Here is a tiny trained network, its code and every weight. The questions are about switching its units off for an input and a target symbol, where a switched-off unit gives its printed mean instead of its output.

import numpy as np


def w(rows, s, z=0):
    codes = np.array(rows[::2]) - 128.0
    scale = np.full(codes.shape[1], s)
    scale[-1] = z or s
    return codes * scale


def f(y):
    return np.maximum(y, 0)


def softmax(a):
    e = np.exp(a - a.max(-1, keepdims=True))
    return e / e.sum(-1, keepdims=True)


def log_softmax(a):
    a = a - a.max(-1, keepdims=True)
    return a - np.log(np.exp(a).sum(-1, keepdims=True))


def net(x, mask):
    ids = ['ΓΔΘΞΠΦΨΩβεζηλμστ'.index(c) for c in x.split()]
    T = len(ids)
    res = E[ids] + P[:T]
    u = 0
    for l in range(2):
        r = res
        for j in range(2):
            rows = slice(3 * j, 3 * j + 3)
            q, k, v = (r @ M[l][rows].T for M in (Q, K, V))
            z = softmax(np.where(np.tri(T) > 0, q @ k.T / 3**0.5, -1e9)) @ v
            o = O[l][rows]
            res = res + np.where(mask[u + j], z, o[:, -1]) @ o[:, :-1]
        u += 2
        y = f(res @ A[l][:, :-1].T + A[l][:, -1])
        res = res + np.where(mask[u : u + 8], y, B[l][:, -1]) @ B[l][:, :-1]
        u += 8
    return log_softmax(res[-1] @ U[:, :-1].T + U[:, -1])


Q, K, V, O, A, B = {}, {}, {}, {}, {}, {}
E = w([
[127,216,105,129,135],'Γ',
[27,152,218,187,174],'Δ',
[73,75,116,174,73],'Θ',
[164,162,27,126,112],'Ξ',
[140,131,180,61,195],'Π',
[47,46,92,63,150],'Φ',
[73,123,136,197,94],'Ψ',
[118,62,135,56,154],'Ω',
[172,109,165,68,194],'β',
[5,133,186,152,107],'ε',
[141,125,192,75,163],'ζ',
[95,110,131,228,190],'η',
[194,16,201,158,120],'λ',
[128,154,84,157,123],'μ',
[198,210,107,226,191],'σ',
[113,162,124,179,96],'τ',
],0.011)
P = w([
[136,184,255,51,81],'0',
[68,88,209,215,197],'1',
[88,150,175,188,189],'2',
[112,186,87,108,141],'3',
[116,132,109,171,163],'4',
[105,134,88,181,183],'5',
],0.0058)
Q[0] = w([
[103,174,20,137,148],'0.h0',
[7,156,107,134,132],'0.h0',
[195,105,154,135,102],'0.h0',
[110,59,89,115,2],'0.h1',
[135,113,174,188,87],'0.h1',
[171,149,144,220,170],'0.h1',
],0.0092)
K[0] = w([
[123,196,67,77,145],'0.h0',
[3,176,111,109,83],'0.h0',
[203,88,199,149,174],'0.h0',
[63,38,82,195,78],'0.h1',
[156,74,193,196,93],'0.h1',
[252,168,162,133,94],'0.h1',
],0.0076)
V[0] = w([
[143,103,82,74,162],'0.h0',
[71,2,178,171,163],'0.h0',
[63,212,83,168,70],'0.h0',
[45,196,158,154,87],'0.h1',
[140,71,167,76,35],'0.h1',
[166,169,133,48,92],'0.h1',
],0.0068)
O[0] = w([
[175,60,42,133,147,61],'0.h0',
[46,150,79,91,221,254],'0.h0',
[101,101,171,254,94,137],'0.h0',
[65,180,158,135,134,224],'0.h1',
[23,154,10,171,87,111],'0.h1',
[165,148,87,126,36,110],'0.h1',
],0.0064,0.0022)
A[0] = w([
[145,134,148,86,107,19],'0.n0',
[105,98,162,63,135,136],'0.n1',
[127,131,177,133,145,252],'0.n2',
[129,71,163,208,123,190],'0.n3',
[105,121,128,74,143,44],'0.n4',
[254,125,126,173,164,99],'0.n5',
[93,159,155,154,88,53],'0.n6',
[103,71,70,97,101,100],'0.n7',
],0.0094,0.0042)
B[0] = w([
[176,68,195,56,211,131],'0.n0',
[174,113,127,81,88,188],'0.n1',
[107,110,77,78,146,254],'0.n2',
[74,222,125,59,151,201],'0.n3',
[117,195,122,152,104,147],'0.n4',
[1,111,148,104,53,157],'0.n5',
[107,164,109,199,165,165],'0.n6',
[214,64,177,104,120,148],'0.n7',
],0.008,0.0059)
Q[1] = w([
[68,53,170,139,133],'1.h0',
[1,147,138,235,151],'1.h0',
[67,173,123,162,140],'1.h0',
[128,70,142,109,168],'1.h1',
[48,171,181,82,137],'1.h1',
[115,153,129,30,114],'1.h1',
],0.0071)
K[1] = w([
[126,118,150,133,44],'1.h0',
[102,187,152,80,2],'1.h0',
[138,190,122,43,75],'1.h0',
[83,62,151,111,129],'1.h1',
[195,157,143,93,59],'1.h1',
[219,76,84,66,104],'1.h1',
],0.008)
V[1] = w([
[25,91,93,121,49],'1.h0',
[155,182,85,83,254],'1.h0',
[11,53,98,113,127],'1.h0',
[121,27,64,137,10],'1.h1',
[29,199,125,236,162],'1.h1',
[226,125,227,181,33],'1.h1',
],0.0067)
O[1] = w([
[254,180,161,111,191,190],'1.h0',
[71,58,132,167,160,184],'1.h0',
[230,112,171,107,187,198],'1.h0',
[152,203,78,83,205,60],'1.h1',
[133,178,202,156,124,109],'1.h1',
[67,172,91,77,71,1],'1.h1',
],0.0086,0.0051)
A[1] = w([
[248,127,52,211,169,138],'1.n0',
[192,134,79,120,64,2],'1.n1',
[130,161,87,30,135,90],'1.n2',
[168,98,33,27,156,123],'1.n3',
[109,177,1,157,103,222],'1.n4',
[58,141,119,74,131,246],'1.n5',
[208,178,122,221,150,40],'1.n6',
[107,135,169,95,218,239],'1.n7',
],0.0079,0.0042)
B[1] = w([
[2,165,91,88,162,167],'1.n0',
[39,121,161,41,194,133],'1.n1',
[195,118,120,174,129,158],'1.n2',
[76,128,225,152,136,195],'1.n3',
[198,121,86,233,221,164],'1.n4',
[182,112,74,141,82,187],'1.n5',
[130,220,136,73,181,158],'1.n6',
[156,86,107,73,66,248],'1.n7',
],0.0081,0.012)
U = w([
[116,115,103,183,51,153],'Γ',
[93,120,155,158,145,112],'Δ',
[60,144,108,59,125,108],'Θ',
[233,140,72,134,143,147],'Ξ',
[101,71,123,184,127,71],'Π',
[15,159,80,79,146,134],'Φ',
[152,147,175,120,153,3],'Ψ',
[115,112,112,150,189,46],'Ω',
[93,76,76,165,119,69],'β',
[134,162,133,60,148,30],'ε',
[101,83,90,165,139,64],'ζ',
[48,51,187,131,133,107],'η',
[109,107,83,144,186,74],'λ',
[113,119,98,129,107,161],'μ',
[218,36,104,2,62,238],'σ',
[84,157,133,64,52,147],'τ',
],0.0076,0.0052)

Each question gives the input, a string of symbols that net reads in full, and the target symbol t.
The units are the heads (3 rows each of Q, K, V and O) and the neurons (one row each of A and B). Each row of codes is followed by its name. A weight is (code - 128) times the scale printed after its matrix; where a second scale follows, it is the last column's (O, A, B and U).
mask holds one flag per unit, layer by layer, with each layer's heads first. A switched-off unit (its flag False) gives its mean, the last column of its rows in O or B, instead of its output. The means were averaged over made-up inputs and are rounded, as every weight is.
A unit's drop is (log p(t) with every unit on - log p(t) with that unit switched off) / (log p(t) with every unit on - log p(t) with every unit switched off).
The circuit of an input: a set's keep is (log p(t) with only the set's units on - log p(t) with every unit switched off) / (log p(t) with every unit on - log p(t) with every unit switched off). Starting from the 12 units with the biggest drops (on a tie, the unit counted first), units are removed one at a time, each time the one whose removal leaves the highest keep (on an exact tie, the one counted first), for as long as the keep stays at least 0.8.
units of the circuit, in order: the units of the circuit, biggest drop first
most important unit: the unit with the biggest drop
k most important neurons: the k neurons with the biggest drops, biggest first
top k neurons in layer l: the k neurons of layer l with the biggest drops, biggest first
which heads matter: for each layer, one digit per head in row order, 1 if its drop is at least 0.15 and else 0, layers parted by /
drop when u is switched off: that unit's drop, to one decimal
input Φ Π Δ Ξ β Δ, target σ: units of the circuit, in order => 1.n7, 0.h1, 1.n3, 1.h0
input Ξ Ξ Ξ Γ Γ, target Ξ: 3 most important neurons => 0.n5, 1.n4, 1.n3
input Φ Ξ Ξ Δ, target σ: units of the circuit, in order => 1.n7, 0.h1, 1.h0
input η β Ψ, target η: units of the circuit, in order => 1.h1, 0.h1, 0.h0
input Φ σ Ξ ζ Δ ε, target σ: units of the circuit, in order => 0.h1, 1.n7, 1.n3, 1.h0
input Φ σ ε, target σ: units of the circuit, in order => 1.n7, 0.h1, 1.h0
input Π β Φ β Γ Φ, target η: 2 most important neurons => 1.n3, 0.n7
input Ξ Ξ β, target σ: most important unit => 0.n5
input Φ Φ σ, target σ: 2 most important neurons => 0.n5, 1.n7
input Φ Δ Θ Ξ σ, target σ: 2 most important neurons => 0.n5, 0.n3
input Ω Π λ Φ Ω Φ, target η: which heads matter => 10 / 11
input Ξ Δ Ω Ξ Δ Δ, target Ξ: top 3 neurons in layer 0 => 0.n3, 0.n5, 0.n2
input Ξ Δ Θ, target Ξ: top 2 neurons in layer 0 => 0.n3, 0.n5
input λ λ Φ, target σ: top 2 neurons in layer 1 => 1.n7, 1.n4
input σ Δ Ξ Π, target σ: top neuron in layer 1 => 1.n0
input Ξ σ Ξ, target Ξ: 2 most important neurons => 0.n5, 1.n4
input Ξ σ Π Ψ Γ ε, target Ξ: top 4 neurons in layer 0 => 0.n3, 0.n5, 0.n2, 0.n6
input η Ξ ζ, target σ: drop when 0.n2 is switched off => 0.2
input Δ σ Ω, target σ: top 2 neurons in layer 0 => 0.n1, 0.n5
input η τ η, target η: drop when 1.n3 is switched off => -0.1
input Ξ τ Ω λ Ξ ε, target Ξ: drop when 1.h1 is switched off => 0.5
input Θ Ψ Δ, target ε: drop when 1.n0 is switched off => 0.0
input Θ Δ Δ, target ε: top neuron in layer 1 => 1.n6
input Δ Ω ζ, target σ: top 2 neurons in layer 1 => 1.n7, 1.n3
